Here is a tiny trained network, its code and every weight. The questions are about switching its units off for an input and a target symbol, where a switched-off unit gives its printed mean instead of its output.

import numpy as np


def w(rows, s, z=0):
    codes = np.array(rows[::2]) - 128.0
    scale = np.full(codes.shape[1], s)
    scale[-1] = z or s
    return codes * scale


def f(y):
    return y / 2 * (1 + np.tanh(0.7978845608 * (y + 0.044715 * y**3)))


def softmax(a):
    e = np.exp(a - a.max(-1, keepdims=True))
    return e / e.sum(-1, keepdims=True)


def log_softmax(a):
    a = a - a.max(-1, keepdims=True)
    return a - np.log(np.exp(a).sum(-1, keepdims=True))


def net(x, mask):
    ids = ['ΔΘΛΞΣαεζημπτω'.index(c) for c in x.split()]
    T = len(ids)
    res = E[ids] + P[:T]
    q, k, v = (res @ M[0].T for M in (Q, K, V))
    z = softmax(np.where(np.tri(T) > 0, q @ k.T / 3**0.5, -1e9)) @ v
    res = res + np.where(mask[0], z, O[0][:, -1]) @ O[0][:, :-1]
    y = f(res @ A[0][:, :-1].T + A[0][:, -1])
    res = res + np.where(mask[1:13], y, B[0][:, -1]) @ B[0][:, :-1]
    return log_softmax(res[-1] @ U[:, :-1].T + U[:, -1])


Q, K, V, O, A, B = {}, {}, {}, {}, {}, {}
E = w([
[91,174,69,143,122],'Δ',
[85,194,65,109,119],'Θ',
[115,189,50,143,121],'Λ',
[86,138,65,175,104],'Ξ',
[111,182,50,142,136],'Σ',
[118,139,50,172,151],'α',
[97,83,61,220,148],'ε',
[50,219,71,98,198],'ζ',
[110,53,107,202,211],'η',
[104,167,211,134,102],'μ',
[11,49,150,192,153],'π',
[231,162,97,129,213],'τ',
[149,172,140,23,226],'ω',
],0.011)
P = w([
[160,98,34,92,57],'0',
[93,91,27,112,158],'1',
[49,126,43,131,199],'2',
[53,146,76,140,190],'3',
[64,177,95,171,195],'4',
[64,192,116,187,202],'5',
[78,216,138,203,200],'6',
[82,225,162,221,198],'7',
[87,223,199,236,198],'8',
[103,228,241,225,193],'9',
[116,197,235,253,198],'10',
[108,179,218,221,175],'11',
],0.0049)
Q[0] = w([
[50,186,53,189,204],'H0',
[176,65,204,59,1],'H0',
[71,102,67,129,89],'H0',
],0.0096)
K[0] = w([
[148,167,242,156,173],'H0',
[123,94,1,97,118],'H0',
[174,87,131,122,211],'H0',
],0.0094)
V[0] = w([
[77,239,35,171,37],'H0',
[70,10,130,254,55],'H0',
[38,162,226,70,31],'H0',
],0.0078)
O[0] = w([
[119,53,6,98,82,252],'H0',
[87,215,105,190,37,102],'H0',
[83,80,179,48,36,118],'H0',
],0.012,0.0029)
A[0] = w([
[45,138,165,152,138,148],'N0',
[113,142,151,56,136,254],'N1',
[244,137,86,65,55,184],'N2',
[28,128,157,147,114,148],'N3',
[118,190,168,164,68,168],'N4',
[140,1,128,104,154,160],'N5',
[95,181,87,191,135,109],'N6',
[104,124,80,143,15,235],'N7',
[201,175,160,170,184,150],'N8',
[199,119,47,140,131,125],'N9',
[58,164,160,164,166,147],'N10',
[67,137,129,220,100,161],'N11',
],0.0083,0.0035)
B[0] = w([
[202,134,106,74,122,180],'N0',
[81,83,172,195,149,173],'N1',
[227,25,110,35,2,137],'N2',
[188,127,112,60,116,198],'N3',
[77,125,128,40,164,166],'N4',
[46,188,164,43,199,178],'N5',
[167,194,81,158,137,224],'N6',
[82,125,183,114,25,254],'N7',
[201,156,217,68,160,176],'N8',
[128,32,92,223,123,200],'N9',
[216,170,84,80,138,189],'N10',
[110,232,114,90,96,232],'N11',
],0.007,0.0062)
U = w([
[150,86,134,112,92,101],'Δ',
[88,48,169,27,79,129],'Θ',
[182,87,98,90,91,51],'Λ',
[154,126,122,134,61,83],'Ξ',
[144,69,83,131,115,86],'Σ',
[124,80,105,198,119,115],'α',
[74,147,123,254,126,128],'ε',
[24,86,50,122,187,93],'ζ',
[175,207,131,158,135,73],'η',
[60,125,220,113,90,252],'μ',
[146,211,107,48,92,88],'π',
[237,101,135,124,163,234],'τ',
[132,156,209,61,201,138],'ω',
],0.0066,0.0043)

Each question gives the input, a string of symbols that net reads in full, and the target symbol t.
The units are the heads (3 rows each of Q, K, V and O) and the neurons (one row each of A and B). Each row of codes is followed by its name. A weight is (code - 128) times the scale printed after its matrix; where a second scale follows, it is the last column's (O, A, B and U).
mask holds one flag per unit, heads first, then neurons. A switched-off unit (its flag False) gives its mean, the last column of its rows in O or B, instead of its output. The means were averaged over made-up inputs and are rounded, as every weight is.
A unit's drop is (log p(t) with every unit on - log p(t) with that unit switched off) / (log p(t) with every unit on - log p(t) with every unit switched off).
The circuit of an input: a set's keep is (log p(t) with only the set's units on - log p(t) with every unit switched off) / (log p(t) with every unit on - log p(t) with every unit switched off). Starting from the 12 units with the biggest drops (on a tie, the unit counted first), units are removed one at a time, each time the one whose removal leaves the highest keep (on an exact tie, the one counted first), for as long as the keep stays at least 0.8.
units of the circuit, in order: the units of the circuit, biggest drop first
top k neurons: the k neurons with the biggest drops, biggest first
drop when u is switched off: that unit's drop, to one decimal
input ω ε Σ, target ω: units of the circuit, in order => H0, N5
input μ μ μ Θ π, target Θ: units of the circuit, in order => H0, N3
input ζ Θ Ξ, target ζ: units of the circuit, in order => H0, N5
input Θ Δ η Λ Δ π ε, target π: units of the circuit, in order => H0, N11, N4, N10
input ζ η α Ξ, target η: units of the circuit, in order => H0, N6
input ω τ Σ, target ω: units of the circuit, in order => H0, N8
input μ Θ Δ, target Θ: units of the circuit, in order => H0, N7
input η α τ Θ ζ Ξ Σ η π Δ, target π: top 2 neurons => N11, N4
input ζ Θ π Σ ε, target π: units of the circuit, in order => H0, N11, N1
input Θ τ Ξ, target τ: units of the circuit, in order => H0, N8
input α ζ Θ, target ζ: units of the circuit, in order => H0, N5, N9
input ζ α α, target ζ: units of the circuit, in order => H0, N5, N8
input Σ ζ ε Ξ μ Σ Θ μ Θ μ μ Ξ, target μ: top neuron => N7
input π τ Σ, target τ: top 2 neurons => N8, N7
input ε μ Ξ Δ ω α η τ ζ, target ω: top 2 neurons => N8, N9
input ζ Λ ζ, target ζ: top neuron => N5
input Σ Δ ω ε ω, target ω: top 2 neurons => N5, N8
input Λ ω π, target ω: top 2 neurons => N5, N9
input Σ ε Σ ω Σ Θ, target ω: top 2 neurons => N5, N8
input ω ε Σ ω ω τ, target ω: top neuron => N5
input ζ Θ η ω Ξ, target ω: top 2 neurons => N8, N5
input ω τ ζ, target ω: top 2 neurons => N8, N5
input ε η Θ τ, target τ: top 2 neurons => N8, N9
input ω ε ω τ Ξ ε Ξ η, target η: drop when N2 is switched off => 0.0
input μ Θ Θ, target Θ: drop when N7 is switched off => 0.1
input Ξ α ε η Σ, target η: drop when H0 is switched off => 1.1
